Below is a small trained network, with its code and all its weights. Each question gives an input and a class and asks what happens when units are switched off, that is, made to give their printed mean instead of their output.

import numpy as np


def w(rows, s, z=0):
    codes = np.array(rows[::2]) - 128.0
    scale = np.full(codes.shape[1], s)
    scale[-1] = z or s
    return codes * scale


def norm(h):
    return h / np.sqrt((h * h).mean(-1, keepdims=True) + 1e-5)


def f(y):
    return y / 2 * (1 + np.tanh(0.7978845608 * (y + 0.044715 * y**3)))


def log_softmax(a):
    a = a - a.max(-1, keepdims=True)
    return a - np.log(np.exp(a).sum(-1, keepdims=True))


def net(x, mask):
    res = np.array(x, float).reshape(1, 4) / 4 @ E
    u = 0
    for l in range(2):
        y = f(norm(res) @ A[l][:, :-1].T + A[l][:, -1])
        res = res + np.where(mask[u : u + 16], y, B[l][:, -1]) @ B[l][:, :-1]
        u += 16
    return log_softmax(norm(res)[-1] @ U[:, :-1].T + U[:, -1])


A, B = {}, {}
E = w([
[32,93,61,74],'x0',
[132,129,123,123],'x1',
[151,87,29,255],'x2',
[197,45,185,114],'x3',
],0.0084)
A[0] = w([
[129,107,148,109,78],'0.n1',
[103,46,123,105,59],'0.n2',
[144,99,111,172,171],'0.n3',
[133,136,163,109,135],'0.n4',
[156,163,160,87,154],'0.n5',
[181,124,154,152,105],'0.n6',
[110,73,141,134,63],'0.n7',
[134,94,86,190,216],'0.n8',
[147,137,110,95,70],'0.n9',
[108,105,150,119,1],'0.n10',
[140,254,132,169,157],'0.n11',
[99,163,149,120,105],'0.n12',
[126,182,120,98,109],'0.n13',
[83,82,123,87,76],'0.n14',
[60,178,83,120,88],'0.n15',
[103,135,144,156,105],'0.n16',
],0.023,0.0063)
B[0] = w([
[125,102,105,177,137],'0.n1',
[140,137,40,133,176],'0.n2',
[157,174,137,98,201],'0.n3',
[112,98,105,168,164],'0.n4',
[53,87,109,196,195],'0.n5',
[141,114,194,141,185],'0.n6',
[157,139,83,109,147],'0.n7',
[122,186,121,138,245],'0.n8',
[114,120,127,96,123],'0.n9',
[115,108,119,115,121],'0.n10',
[148,111,9,74,208],'0.n11',
[173,113,146,73,156],'0.n12',
[153,111,176,82,162],'0.n13',
[141,132,132,58,175],'0.n14',
[105,133,231,171,199],'0.n15',
[95,126,119,84,126],'0.n16',
],0.015,0.012)
A[1] = w([
[122,156,96,120,89],'1.n1',
[134,116,129,134,66],'1.n2',
[101,148,147,180,72],'1.n3',
[148,1,163,164,11],'1.n4',
[160,178,174,149,57],'1.n5',
[142,151,61,118,4],'1.n6',
[187,68,102,53,101],'1.n7',
[94,63,104,89,144],'1.n8',
[106,95,204,147,154],'1.n9',
[85,107,192,196,111],'1.n10',
[95,152,97,76,64],'1.n11',
[131,131,55,162,209],'1.n12',
[142,182,153,152,78],'1.n13',
[67,193,163,205,40],'1.n14',
[65,88,56,110,131],'1.n15',
[157,177,182,158,30],'1.n16',
],0.016,0.004)
B[1] = w([
[89,146,103,118,164],'1.n1',
[92,144,84,121,112],'1.n2',
[110,99,161,197,150],'1.n3',
[50,180,146,152,219],'1.n4',
[162,30,161,90,188],'1.n5',
[123,203,142,81,201],'1.n6',
[26,59,100,198,198],'1.n7',
[204,69,151,125,222],'1.n8',
[139,195,87,83,236],'1.n9',
[111,247,67,148,227],'1.n10',
[121,167,108,222,178],'1.n11',
[76,162,184,57,254],'1.n12',
[142,62,110,122,183],'1.n13',
[92,1,156,240,196],'1.n14',
[247,21,124,99,239],'1.n15',
[178,39,113,119,187],'1.n16',
],0.0093,0.006)
U = w([
[95,4,96,81,134],'0',
[46,137,169,228,253],'1',
[150,238,54,108,131],'2',
[245,119,186,158,21],'3',
[62,144,247,35,57],'4',
],0.022,0.0041)

Each question gives the input, the list of numbers given to net, and the class t.
The units are the neurons (one row each of A and B). Each row of codes is followed by its name. A weight is (code - 128) times the scale printed after its matrix; where a second scale follows, it is the last column's (A, B and U).
mask holds one flag per neuron, layer by layer. A switched-off neuron (its flag False) gives its mean, the last column of its row in B, instead of its output. The means were averaged over made-up inputs and are rounded, as every weight is.
A unit's drop is (log p(t) with every unit on - log p(t) with that unit switched off) / (log p(t) with every unit on - log p(t) with every unit switched off).
The circuit of an input: a set's keep is (log p(t) with only the set's units on - log p(t) with every unit switched off) / (log p(t) with every unit on - log p(t) with every unit switched off). Starting from the 12 units with the biggest drops (on a tie, the unit counted first), units are removed one at a time, each time the one whose removal leaves the highest keep (on an exact tie, the one counted first), for as long as the keep stays at least 0.8.
units of the circuit, in order: the units of the circuit, biggest drop first
top k neurons: the k neurons with the biggest drops, biggest first
top k neurons in layer l: the k neurons of layer l with the biggest drops, biggest first
drop of u: that unit's drop, to one decimal
input [1,5,-3,-7], class 4: units of the circuit, in order : (0.n13)
input [2,-6,8,1], class 2: top 2 neurons in layer 1 : (1.n7; 1.n4)
input [1,1,6,-5], class 1: top 2 neurons in layer 0 : (0.n15; 0.n2)
input [-1,1,-4,1], class 1: top 2 neurons : (0.n11; 0.n5)
input [8,3,1,1], class 2: top 2 neurons : (0.n14; 0.n5)
input [1,5,-8,5], class 0: top 3 neurons : (0.n15; 0.n6; 1.n15)
input [8,5,0,0], class 4: top 2 neurons : (0.n14; 0.n11)
input [-6,-2,-5,1], class 1: top 2 neurons in layer 0 : (0.n6; 0.n2)
input [1,2,4,4], class 2: top 2 neurons : (0.n15; 0.n2)
input [-8,0,-7,0], class 0: top 3 neurons : (0.n11; 0.n15; 1.n15)
input [1,1,-8,8], class 0: top 2 neurons : (0.n15; 1.n15)
input [2,6,-7,1], class 0: top 2 neurons in layer 0 : (0.n15; 0.n6)
input [0,7,-4,5], class 1: top 2 neurons : (0.n11; 1.n4)
input [8,4,1,-1], class 1: units of the circuit, in order : (0.n15)
input [8,-1,-3,-3], class 4: drop of 0.n15 : 0.5
input [-4,-8,-6,-8], class 0: drop of 0.n11 : 1.0
input [3,4,-2,-6], class 4: drop of 0.n15 : 1.7
